Below are the code and all the weights of a small trained network. Each question names an input and a target symbol and asks about switching units off, where a switched-off unit gives its printed mean instead of its output.

import numpy as np


def w(rows, s, z=0):
    codes = np.array(rows[::2]) - 128.0
    scale = np.full(codes.shape[1], s)
    scale[-1] = z or s
    return codes * scale


def f(y):
    return y / 2 * (1 + np.tanh(0.7978845608 * (y + 0.044715 * y**3)))


def softmax(a):
    e = np.exp(a - a.max(-1, keepdims=True))
    return e / e.sum(-1, keepdims=True)


def log_softmax(a):
    a = a - a.max(-1, keepdims=True)
    return a - np.log(np.exp(a).sum(-1, keepdims=True))


def net(x, mask):
    ids = ['ΛΩαγδε'.index(c) for c in x.split()]
    T = len(ids)
    res = E[ids] + P[:T]
    u = 0
    for l in range(2):
        q, k, v = (res @ M[l].T for M in (Q, K, V))
        z = softmax(np.where(np.tri(T) > 0, q @ k.T / 3**0.5, -1e9)) @ v
        res = res + np.where(mask[u], z, O[l][:, -1]) @ O[l][:, :-1]
        u += 1
        y = f(res @ A[l][:, :-1].T + A[l][:, -1])
        res = res + np.where(mask[u : u + 4], y, B[l][:, -1]) @ B[l][:, :-1]
        u += 4
    return log_softmax(res[-1] @ U[:, :-1].T + U[:, -1])


Q, K, V, O, A, B = {}, {}, {}, {}, {}, {}
E = w([
[53,131,65,188,152,170],'Λ',
[140,183,159,123,109,79],'Ω',
[139,138,121,6,95,69],'α',
[139,116,41,81,53,105],'γ',
[128,97,198,72,116,115],'δ',
[135,48,113,73,64,142],'ε',
],0.016)
P = w([
[92,143,125,153,204,151],'0',
[139,43,138,157,187,82],'1',
[163,57,146,168,138,102],'2',
[71,183,186,162,120,87],'3',
[104,89,132,108,106,121],'4',
[212,37,128,121,209,120],'5',
[143,111,145,98,107,125],'6',
[64,100,203,72,111,146],'7',
[130,110,190,147,109,167],'8',
[156,4,105,88,108,145],'9',
[168,126,211,138,128,153],'10',
[119,123,178,123,69,185],'11',
[118,80,222,115,145,153],'12',
[210,59,189,117,136,167],'13',
],0.011)
Q[0] = w([
[122,129,130,186,254,171],'L0H0',
[164,223,111,45,78,152],'L0H0',
[151,129,125,61,193,153],'L0H0',
],0.0069)
K[0] = w([
[79,106,87,237,209,23],'L0H0',
[236,87,208,66,109,190],'L0H0',
[241,48,149,207,1,73],'L0H0',
],0.0048)
V[0] = w([
[2,114,163,139,136,133],'L0H0',
[93,163,113,146,135,66],'L0H0',
[178,123,155,117,21,98],'L0H0',
],0.0069)
O[0] = w([
[126,151,175,56,159,253,155],'L0H0',
[115,46,118,130,84,73,102],'L0H0',
[100,124,137,228,130,207,254],'L0H0',
],0.0072,0.0025)
A[0] = w([
[144,196,63,75,134,166,231],'L0N0',
[213,93,118,101,153,95,200],'L0N1',
[21,150,82,241,254,126,17],'L0N2',
[116,111,212,183,137,227,3],'L0N3',
],0.007,0.004)
B[0] = w([
[168,143,196,254,99,143,208],'L0N0',
[182,93,179,183,230,217,252],'L0N1',
[117,121,60,234,118,107,150],'L0N2',
[136,197,198,100,115,123,139],'L0N3',
],0.0092,0.0025)
Q[1] = w([
[5,163,92,66,81,116],'L1H0',
[44,127,122,96,125,83],'L1H0',
[124,101,192,129,68,128],'L1H0',
],0.012)
K[1] = w([
[185,13,84,146,217,20],'L1H0',
[174,121,106,155,254,109],'L1H0',
[176,146,97,127,131,194],'L1H0',
],0.009)
V[1] = w([
[2,93,223,131,173,130],'L1H0',
[176,151,186,18,190,46],'L1H0',
[113,32,74,50,129,171],'L1H0',
],0.0097)
O[1] = w([
[49,133,21,19,147,223,252],'L1H0',
[48,115,179,205,120,187,103],'L1H0',
[254,222,106,147,203,160,222],'L1H0',
],0.0096,0.0031)
A[1] = w([
[254,88,96,50,125,122,248],'L1N0',
[99,166,30,184,243,83,2],'L1N1',
[110,108,161,42,83,118,165],'L1N2',
[65,127,102,139,163,196,43],'L1N3',
],0.0083,0.0062)
B[1] = w([
[55,229,253,106,174,67,248],'L1N0',
[3,70,123,185,75,65,136],'L1N1',
[53,154,80,65,2,131,165],'L1N2',
[214,119,112,64,49,120,153],'L1N3',
],0.0079,0.013)
U = w([
[133,222,76,1,60,63,3],'Λ',
[23,144,141,128,19,77,153],'Ω',
[87,121,185,156,158,183,237],'α',
[180,114,205,99,77,55,133],'γ',
[124,202,92,40,121,199,112],'δ',
[125,216,120,95,217,181,123],'ε',
],0.0069,0.0053)

Each question gives the input, a string of symbols that net reads in full, and the target symbol t.
The units are the heads (3 rows each of Q, K, V and O) and the neurons (one row each of A and B). Each row of codes is followed by its name. A weight is (code - 128) times the scale printed after its matrix; where a second scale follows, it is the last column's (O, A, B and U).
mask holds one flag per unit, layer by layer, with each layer's heads first. A switched-off unit (its flag False) gives its mean, the last column of its rows in O or B, instead of its output. The means were averaged over made-up inputs and are rounded, as every weight is.
A unit's drop is (log p(t) with every unit on - log p(t) with that unit switched off) / (log p(t) with every unit on - log p(t) with every unit switched off).
The circuit of an input: a set's keep is (log p(t) with only the set's units on - log p(t) with every unit switched off) / (log p(t) with every unit on - log p(t) with every unit switched off). Starting from all 10 units, units are removed one at a time, each time the one whose removal leaves the highest keep (on an exact tie, the one counted first), for as long as the keep stays at least 0.8.
units of the circuit, in order: the units of the circuit, biggest drop first
unit that matters most: the unit with the biggest drop
top k neurons: the k neurons with the biggest drops, biggest first
k most important neurons of layer l: the k neurons of layer l with the biggest drops, biggest first
input Λ α Ω δ γ α γ, target γ: units of the circuit, in order -> (L1H0, L0N0)
input Ω γ Ω ε, target γ: units of the circuit, in order -> (L1H0, L0N1)
input γ δ ε α Λ Λ Λ γ γ Λ Λ γ ε, target Λ: units of the circuit, in order -> (L1H0, L0N0)
input α Ω γ Λ δ Ω, target Λ: top 4 neurons -> (L0N2, L1N2, L0N0, L0N1)
input Λ Λ γ, target Λ: top 4 neurons -> (L0N0, L0N2, L0N1, L1N2)
input Ω δ γ α α γ, target α: top 2 neurons -> (L0N1, L1N2)
input α γ Ω δ γ Ω, target δ: units of the circuit, in order -> (L1H0, L1N3, L0N1, L1N0)
input Λ δ Λ δ Λ α Ω ε Λ, target δ: top 3 neurons -> (L1N3, L1N0, L0N0)
input ε Ω γ α Λ Λ ε Λ Λ Ω α Λ Ω δ, target Λ: units of the circuit, in order -> (L1H0)
input Λ α α δ α Λ Ω δ Λ α, target δ: units of the circuit, in order -> (L1H0, L0N1)
input Ω δ Ω Ω Λ α α Ω, target α: units of the circuit, in order -> (L1H0, L0N1, L1N2)
input Ω Λ γ δ, target Λ: top 3 neurons -> (L0N2, L0N0, L1N2)
input Ω ε γ Ω Ω γ Ω Λ α δ Ω α γ γ, target α: 3 most important neurons of layer 0 -> (L0N2, L0N1, L0N0)
input α δ Λ ε, target δ: unit that matters most -> L0H0
input ε γ Λ, target Ω: top 3 neurons -> (L1N1, L0N2, L0N1)
input Λ Ω α α Ω α α ε, target α: units of the circuit, in order -> (L1H0, L0N1)
input γ γ γ Λ Λ ε, target Λ: units of the circuit, in order -> (L1H0, L0H0, L0N2)
input Λ Ω γ, target Λ: top 3 neurons -> (L0N0, L0N1, L0N2)
input γ ε δ Λ γ γ ε Λ Ω Λ δ δ γ ε, target δ: top 3 neurons -> (L0N3, L0N1, L1N3)
input Ω Ω δ Λ δ ε α Λ Λ δ ε Λ δ Λ, target δ: units of the circuit, in order -> (L1H0)
input γ Λ Ω Ω, target Λ: top 3 neurons -> (L0N2, L0N1, L0N0)
